Here is a tiny trained network, its code and every weight. The questions are about switching its units off for an input and a class, where a switched-off unit gives its printed mean instead of its output.

import numpy as np


def w(rows, s, z=0):
    codes = np.array(rows[::2]) - 128.0
    scale = np.full(codes.shape[1], s)
    scale[-1] = z or s
    return codes * scale


def f(y):
    return y / 2 * (1 + np.tanh(0.7978845608 * (y + 0.044715 * y**3)))


def log_softmax(a):
    a = a - a.max(-1, keepdims=True)
    return a - np.log(np.exp(a).sum(-1, keepdims=True))


def net(x, mask):
    res = np.array(x, float).reshape(1, 7) / 4 @ E
    y = f(res @ A[0][:, :-1].T + A[0][:, -1])
    res = res + np.where(mask, y, B[0][:, -1]) @ B[0][:, :-1]
    return log_softmax(res[-1] @ U[:, :-1].T + U[:, -1])


A, B = {}, {}
E = w([
[91,39,96,186,32,45,102],'x0',
[105,107,187,192,136,140,139],'x1',
[110,78,75,188,213,113,33],'x2',
[178,118,92,193,121,73,189],'x3',
[96,221,202,178,99,28,135],'x4',
[220,183,92,112,40,56,129],'x5',
[2,86,64,84,94,164,128],'x6',
],0.0077)
A[0] = w([
[145,56,102,158,190,109,18,245],'N1',
[108,96,137,197,157,95,64,175],'N2',
[139,135,159,187,127,115,2,214],'N3',
[157,171,154,169,187,73,110,135],'N4',
[124,177,138,56,135,163,187,243],'N5',
[131,173,176,151,98,115,75,216],'N6',
[122,151,140,80,106,130,108,197],'N7',
[102,147,211,146,170,116,78,243],'N8',
[141,147,15,34,69,139,133,186],'N9',
[62,108,144,171,90,97,228,219],'N10',
[87,171,189,102,144,161,134,110],'N11',
[178,190,160,92,192,139,202,170],'N12',
[144,46,109,129,108,77,79,255],'N13',
[187,150,211,84,135,130,173,111],'N14',
[129,145,114,72,98,123,147,144],'N15',
[149,200,88,75,185,152,166,128],'N16',
[127,145,137,129,96,98,226,129],'N17',
],0.01,0.0037)
B[0] = w([
[209,192,88,181,107,155,196,254],'N1',
[164,123,84,230,194,146,131,217],'N2',
[127,163,149,254,147,117,173,215],'N3',
[112,177,131,183,223,110,62,188],'N4',
[70,239,220,45,84,116,24,225],'N5',
[62,109,143,162,106,126,126,189],'N6',
[161,202,191,99,120,192,240,166],'N7',
[43,178,180,187,226,152,176,210],'N8',
[99,205,126,110,73,161,180,249],'N9',
[116,5,124,110,77,119,73,243],'N10',
[20,62,148,94,226,181,180,180],'N11',
[136,182,153,64,153,80,84,215],'N12',
[143,139,77,190,48,192,239,234],'N13',
[94,107,157,79,131,106,47,197],'N14',
[131,178,139,70,83,190,173,171],'N15',
[151,194,107,47,129,96,47,188],'N16',
[141,30,100,57,138,153,142,203],'N17',
],0.0065,0.0088)
U = w([
[30,107,237,82,148,136,130,97],'0',
[105,158,99,254,136,41,126,76],'1',
[109,171,72,67,17,173,204,252],'2',
[100,14,32,132,43,34,128,75],'3',
[206,160,79,52,165,24,11,53],'4',
[166,105,81,140,128,227,179,49],'5',
],0.0073,0.0032)

Each question gives the input, the list of numbers given to net, and the class t.
The units are the neurons (one row each of A and B). Each row of codes is followed by its name. A weight is (code - 128) times the scale printed after its matrix; where a second scale follows, it is the last column's (A, B and U).
mask holds one flag per neuron, in row order. A switched-off neuron (its flag False) gives its mean, the last column of its row in B, instead of its output. The means were averaged over made-up inputs and are rounded, as every weight is.
A unit's drop is (log p(t) with every unit on - log p(t) with that unit switched off) / (log p(t) with every unit on - log p(t) with every unit switched off).
The circuit of an input: a set's keep is (log p(t) with only the set's units on - log p(t) with every unit switched off) / (log p(t) with every unit on - log p(t) with every unit switched off). Starting from the 12 units with the biggest drops (on a tie, the unit counted first), units are removed one at a time, each time the one whose removal leaves the highest keep (on an exact tie, the one counted first), for as long as the keep stays at least 0.8.
units of the circuit, in order: the units of the circuit, biggest drop first
most important unit: the unit with the biggest drop
k most important neurons: the k neurons with the biggest drops, biggest first
drop of u: that unit's drop, to one decimal
input [6,-6,8,-2,-3,-5,0], class 5: units of the circuit, in order : (N1)
input [-7,-5,-8,1,-5,-7,-7], class 4: units of the circuit, in order : (N16; N12)
input [7,-5,7,-8,2,-4,7], class 1: units of the circuit, in order : (N3; N2)
input [2,6,-8,3,-3,-5,0], class 0: 2 most important neurons : (N13; N1)
input [-1,8,-1,8,5,-6,8], class 3: units of the circuit, in order : (N10; N5)
input [-5,5,4,-3,3,-5,-6], class 1: units of the circuit, in order : (N3; N4)
input [1,-2,-5,5,8,0,5], class 3: units of the circuit, in order : (N10; N17)
input [7,2,6,1,-1,-4,6], class 1: 2 most important neurons : (N2; N3)
input [7,-5,4,-8,7,-2,8], class 1: 3 most important neurons : (N3; N2; N17)
input [-1,1,-1,3,8,7,2], class 3: 2 most important neurons : (N17; N10)
input [-4,-6,4,6,-2,4,0], class 4: 2 most important neurons : (N16; N13)
input [2,8,1,2,-5,-3,6], class 3: drop of N9 : 0.2
input [7,7,-1,-1,-4,0,-1], class 3: drop of N1 : -0.1
input [8,5,-6,4,-1,8,-1], class 3: drop of N10 : 0.4
input [6,-5,-5,3,4,5,-8], class 3: most important unit : N17
